Here is a tiny trained network, its code and every weight. The questions are about switching its units off for an input and a target symbol, where a switched-off unit gives its printed mean instead of its output.

import numpy as np


def w(rows, s, z=0):
    codes = np.array(rows[::2]) - 128.0
    scale = np.full(codes.shape[1], s)
    scale[-1] = z or s
    return codes * scale


def f(y):
    return y / 2 * (1 + np.tanh(0.7978845608 * (y + 0.044715 * y**3)))


def softmax(a):
    e = np.exp(a - a.max(-1, keepdims=True))
    return e / e.sum(-1, keepdims=True)


def log_softmax(a):
    a = a - a.max(-1, keepdims=True)
    return a - np.log(np.exp(a).sum(-1, keepdims=True))


def net(x, mask):
    ids = ['ΔΘΣΨβζηλμξτφω'.index(c) for c in x.split()]
    T = len(ids)
    res = E[ids] + P[:T]
    u = 0
    for l in range(2):
        q, k, v = (res @ M[l].T for M in (Q, K, V))
        z = softmax(np.where(np.tri(T) > 0, q @ k.T / 4**0.5, -1e9)) @ v
        res = res + np.where(mask[u], z, O[l][:, -1]) @ O[l][:, :-1]
        u += 1
        y = f(res @ A[l][:, :-1].T + A[l][:, -1])
        res = res + np.where(mask[u : u + 8], y, B[l][:, -1]) @ B[l][:, :-1]
        u += 8
    return log_softmax(res[-1] @ U[:, :-1].T + U[:, -1])


Q, K, V, O, A, B = {}, {}, {}, {}, {}, {}
E = w([
[217,130,158],'Δ',
[156,135,135],'Θ',
[160,127,154],'Σ',
[195,150,83],'Ψ',
[84,131,135],'β',
[141,133,132],'ζ',
[96,124,152],'η',
[85,124,153],'λ',
[150,131,144],'μ',
[175,115,195],'ξ',
[253,146,101],'τ',
[176,137,121],'φ',
[87,110,209],'ω',
],0.015)
P = w([
[113,124,160],'0',
[115,205,169],'1',
[102,120,168],'2',
[70,184,85],'3',
[134,208,182],'4',
[112,114,175],'5',
[76,169,67],'6',
[144,194,185],'7',
[124,97,178],'8',
[87,147,47],'9',
[160,181,188],'10',
[129,74,173],'11',
[108,127,2],'12',
],0.018)
Q[0] = w([
[127,103,149],'L0H1',
[162,198,120],'L0H1',
[155,128,105],'L0H1',
[135,254,180],'L0H1',
],0.0096)
K[0] = w([
[150,19,52],'L0H1',
[231,121,71],'L0H1',
[2,157,153],'L0H1',
[115,119,227],'L0H1',
],0.0085)
V[0] = w([
[163,2,191],'L0H1',
[140,74,188],'L0H1',
[214,73,73],'L0H1',
[208,99,185],'L0H1',
],0.0064)
O[0] = w([
[159,215,126,129],'L0H1',
[2,235,74,177],'L0H1',
[50,147,162,3],'L0H1',
[45,149,116,185],'L0H1',
],0.0082,0.0041)
A[0] = w([
[38,125,145,179],'L0N1',
[84,172,115,56],'L0N2',
[107,197,99,50],'L0N3',
[104,126,70,1],'L0N4',
[139,8,127,114],'L0N5',
[125,254,129,153],'L0N6',
[66,49,179,162],'L0N7',
[196,210,74,61],'L0N8',
],0.0088,0.0072)
B[0] = w([
[148,143,84,208],'L0N1',
[199,92,192,118],'L0N2',
[177,140,233,122],'L0N3',
[122,133,255,111],'L0N4',
[117,152,174,132],'L0N5',
[160,149,113,254],'L0N6',
[55,160,126,177],'L0N7',
[48,111,171,156],'L0N8',
],0.0098,0.006)
Q[1] = w([
[79,146,173],'L1H1',
[108,77,169],'L1H1',
[124,183,9],'L1H1',
[86,144,85],'L1H1',
],0.011)
K[1] = w([
[125,159,142],'L1H1',
[105,127,120],'L1H1',
[95,5,168],'L1H1',
[148,91,117],'L1H1',
],0.018)
V[1] = w([
[253,40,152],'L1H1',
[133,96,110],'L1H1',
[158,94,52],'L1H1',
[71,55,175],'L1H1',
],0.013)
O[1] = w([
[163,250,74,2],'L1H1',
[148,106,141,84],'L1H1',
[100,8,59,68],'L1H1',
[105,94,253,51],'L1H1',
],0.011,0.0097)
A[1] = w([
[109,168,154,45],'L1N1',
[98,33,72,2],'L1N2',
[157,125,166,222],'L1N3',
[102,175,77,42],'L1N4',
[249,158,135,81],'L1N5',
[61,109,132,50],'L1N6',
[48,66,162,203],'L1N7',
[91,80,64,82],'L1N8',
],0.014,0.0033)
B[1] = w([
[197,109,154,142],'L1N1',
[180,229,136,159],'L1N2',
[52,194,175,156],'L1N3',
[118,68,108,181],'L1N4',
[91,88,114,196],'L1N5',
[180,122,146,176],'L1N6',
[118,120,142,255],'L1N7',
[245,113,136,160],'L1N8',
],0.012,0.0088)
U = w([
[50,150,88,195],'Δ',
[152,128,138,101],'Θ',
[116,141,129,136],'Σ',
[194,133,131,39],'Ψ',
[197,129,171,16],'β',
[168,124,145,132],'ζ',
[171,114,163,2],'η',
[182,111,173,120],'λ',
[137,132,136,168],'μ',
[92,251,141,148],'ξ',
[123,55,108,168],'τ',
[144,135,130,91],'φ',
[103,62,161,187],'ω',
],0.018,0.004)

Each question gives the input, a string of symbols that net reads in full, and the target symbol t.
The units are the heads (4 rows each of Q, K, V and O) and the neurons (one row each of A and B). Each row of codes is followed by its name. A weight is (code - 128) times the scale printed after its matrix; where a second scale follows, it is the last column's (O, A, B and U).
mask holds one flag per unit, layer by layer, with each layer's heads first. A switched-off unit (its flag False) gives its mean, the last column of its rows in O or B, instead of its output. The means were averaged over made-up inputs and are rounded, as every weight is.
A unit's drop is (log p(t) with every unit on - log p(t) with that unit switched off) / (log p(t) with every unit on - log p(t) with every unit switched off).
The circuit of an input: a set's keep is (log p(t) with only the set's units on - log p(t) with every unit switched off) / (log p(t) with every unit on - log p(t) with every unit switched off). Starting from the 12 units with the biggest drops (on a tie, the unit counted first), units are removed one at a time, each time the one whose removal leaves the highest keep (on an exact tie, the one counted first), for as long as the keep stays at least 0.8.
circuit, biggest first: the units of the circuit, biggest drop first
most important unit: the unit with the biggest drop
top k neurons: the k neurons with the biggest drops, biggest first
k most important neurons of layer l: the k neurons of layer l with the biggest drops, biggest first
input λ τ Δ λ Ψ ω Ψ ω ξ ω ω, target ξ: circuit, biggest first : L0H1
input β τ τ ξ, target τ: circuit, biggest first : L1H1; L1N2; L1N3
input μ λ ω Ψ, target ω: circuit, biggest first : L1H1; L0N7
input Ψ Δ λ ω Δ λ ω Δ ω λ φ, target ξ: 4 most important neurons of layer 1 : L1N3; L1N4; L1N8; L1N6
input λ Ψ ω λ λ ω τ τ, target ξ: top 3 neurons : L1N3; L1N4; L1N8
input Δ τ ω η, target ω: circuit, biggest first : L0H1; L1H1
input Ψ λ τ ω τ ω φ, target ω: circuit, biggest first : L1H1; L0N7
input Δ ζ β τ ξ Θ Σ Σ τ ω Ψ ω Δ, target ω: top 2 neurons : L0N7; L0N6
input Θ ω ξ λ ω τ τ Ψ, target Δ: 2 most important neurons of layer 1 : L1N5; L1N8
input Δ Σ ξ ω ω Θ Θ β Ψ ω ω τ η, target τ: 4 most important neurons of layer 0 : L0N1; L0N7; L0N8; L0N5
input Σ Ψ ξ Ψ β ω Δ ζ β τ, target β: top 4 neurons : L1N2; L0N1; L0N7; L0N8
input τ Δ ω μ, target ω: 2 most important neurons of layer 0 : L0N6; L0N7
input ω Ψ ω ξ ξ μ Ψ ω β ω μ, target ξ: circuit, biggest first : L1N3; L1N4
input Θ ω ω ω Σ ω ω Ψ Ψ Ψ, target Ψ: most important unit : L0H1
input Ψ τ τ τ Δ, target Δ: circuit, biggest first : L1H1; L1N5
input ω ω Δ Ψ λ τ, target τ: circuit, biggest first : L1N5; L1N2
input β Σ Δ Δ Δ Δ Δ Δ ξ μ, target ξ: 3 most important neurons of layer 0 : L0N6; L0N1; L0N4
input ω φ ω τ ω ξ ζ ω Δ β β τ λ, target τ: top 2 neurons : L1N4; L1N8
input Σ ω ω λ ω ω ω ω ω μ ω Ψ ζ, target Ψ: top 2 neurons : L1N8; L0N7
input Ψ Δ ω β ω ω μ, target ω: 2 most important neurons of layer 0 : L0N7; L0N6
input τ λ τ τ ω β ω, target β: 2 most important neurons of layer 1 : L1N8; L1N2
input λ ω ω Δ ξ, target ξ: 2 most important neurons of layer 1 : L1N3; L1N8
input Ψ λ τ ω ω μ ω Δ Ψ ζ, target Ψ: most important unit : L1N8
input ω ξ ω Δ, target ω: top 2 neurons : L0N7; L1N2
input ω β ζ ω ω ω Θ Δ Δ τ, target Δ: 2 most important neurons of layer 1 : L1N8; L1N6
input ω ω ξ ω Ψ τ λ Θ τ η, target τ: circuit, biggest first : L1H1; L1N4; L0H1; L1N8
input ω β Θ τ ζ, target Δ: 2 most important neurons of layer 0 : L0N6; L0N7
